Here is a tiny trained network, its code and every weight. The questions are about switching its units off for an input and a class, where a switched-off unit gives its printed mean instead of its output.

import numpy as np


def w(rows, s, z=0):
    codes = np.array(rows[::2]) - 128.0
    scale = np.full(codes.shape[1], s)
    scale[-1] = z or s
    return codes * scale


def f(y):
    return np.maximum(y, 0)


def log_softmax(a):
    a = a - a.max(-1, keepdims=True)
    return a - np.log(np.exp(a).sum(-1, keepdims=True))


def net(x, mask):
    res = np.array(x, float).reshape(1, 3) / 4 @ E
    y = f(res @ A[0][:, :-1].T + A[0][:, -1])
    res = res + np.where(mask, y, B[0][:, -1]) @ B[0][:, :-1]
    return log_softmax(res[-1] @ U[:, :-1].T + U[:, -1])


A, B = {}, {}
E = w([
[215,94,67,186,106,16],'x0',
[93,69,209,83,155,107],'x1',
[167,106,254,168,86,182],'x2',
],0.008)
A[0] = w([
[102,59,154,91,167,101,124],'N1',
[132,39,197,23,209,40,109],'N2',
[63,177,12,82,242,70,144],'N3',
[166,134,56,185,62,147,171],'N4',
[138,130,123,83,190,214,93],'N5',
[67,26,90,109,250,220,68],'N6',
[146,44,124,212,83,36,193],'N7',
[171,157,93,157,133,93,254],'N8',
[255,30,124,172,105,91,16],'N9',
[200,104,192,190,74,179,232],'N10',
[121,136,102,118,155,124,60],'N11',
[170,34,80,158,164,134,67],'N12',
[84,154,170,43,128,203,89],'N13',
[52,139,74,75,134,59,125],'N14',
[74,122,136,125,124,211,5],'N15',
[181,89,132,63,102,38,150],'N16',
],0.008,0.0026)
B[0] = w([
[206,192,108,190,121,111,180],'N1',
[254,187,172,241,78,137,224],'N2',
[156,151,237,84,163,42,254],'N3',
[164,223,162,134,137,110,200],'N4',
[70,144,119,164,42,63,173],'N5',
[131,176,78,147,87,79,187],'N6',
[46,150,134,128,122,70,235],'N7',
[121,129,155,206,127,72,202],'N8',
[72,141,134,94,57,40,214],'N9',
[147,109,224,49,165,63,239],'N10',
[107,155,159,125,164,128,142],'N11',
[58,98,51,126,121,132,162],'N12',
[63,186,111,104,70,95,210],'N13',
[135,130,227,73,134,29,199],'N14',
[86,124,151,116,107,92,167],'N15',
[107,147,131,147,73,92,192],'N16',
],0.0071,0.0076)
U = w([
[164,184,208,48,140,80,177],'0',
[87,185,110,103,9,84,166],'1',
[232,254,162,155,87,126,255],'2',
[101,94,108,131,168,100,185],'3',
[161,111,96,164,180,154,1],'4',
[169,129,74,209,140,193,1],'5',
[232,128,72,96,71,175,1],'6',
],0.0075,0.0026)

Each question gives the input, the list of numbers given to net, and the class t.
The units are the neurons (one row each of A and B). Each row of codes is followed by its name. A weight is (code - 128) times the scale printed after its matrix; where a second scale follows, it is the last column's (A, B and U).
mask holds one flag per neuron, in row order. A switched-off neuron (its flag False) gives its mean, the last column of its row in B, instead of its output. The means were averaged over made-up inputs and are rounded, as every weight is.
A unit's drop is (log p(t) with every unit on - log p(t) with that unit switched off) / (log p(t) with every unit on - log p(t) with every unit switched off).
The circuit of an input: a set's keep is (log p(t) with only the set's units on - log p(t) with every unit switched off) / (log p(t) with every unit on - log p(t) with every unit switched off). Starting from the 12 units with the biggest drops (on a tie, the unit counted first), units are removed one at a time, each time the one whose removal leaves the highest keep (on an exact tie, the one counted first), for as long as the keep stays at least 0.8.
units of the circuit, in order: the units of the circuit, biggest drop first
unit that matters most: the unit with the biggest drop
k most important neurons: the k neurons with the biggest drops, biggest first
drop of u: that unit's drop, to one decimal
input [-7,4,-4], class 1: 4 most important neurons -> [N13; N5; N6; N10]
input [7,-7,7], class 0: units of the circuit, in order -> [N10]
input [-8,4,5], class 1: units of the circuit, in order -> [N13; N5]
input [7,-1,2], class 1: units of the circuit, in order -> [N9; N7]
input [6,-1,4], class 1: 3 most important neurons -> [N9; N3; N7]
input [5,-5,-6], class 0: 3 most important neurons -> [N3; N14; N2]
input [1,7,2], class 2: units of the circuit, in order -> [N2; N1]
input [0,-4,-5], class 0: 2 most important neurons -> [N3; N2]
input [-3,8,7], class 2: 2 most important neurons -> [N2; N1]
input [-8,7,-2], class 1: 2 most important neurons -> [N13; N5]
input [-6,-8,8], class 0: 2 most important neurons -> [N10; N2]
input [8,6,7], class 1: 4 most important neurons -> [N9; N7; N3; N16]
input [-4,-3,-7], class 0: 2 most important neurons -> [N3; N14]
input [3,8,7], class 2: 3 most important neurons -> [N2; N1; N3]
input [5,-3,7], class 0: unit that matters most -> N10
input [1,2,1], class 3: 2 most important neurons -> [N3; N4]
input [2,7,6], class 2: drop of N2 -> 1.1
input [-5,6,1], class 2: drop of N9 -> 0.2
input [5,8,4], class 2: drop of N2 -> 1.4
input [-8,6,3], class 1: unit that matters most -> N13
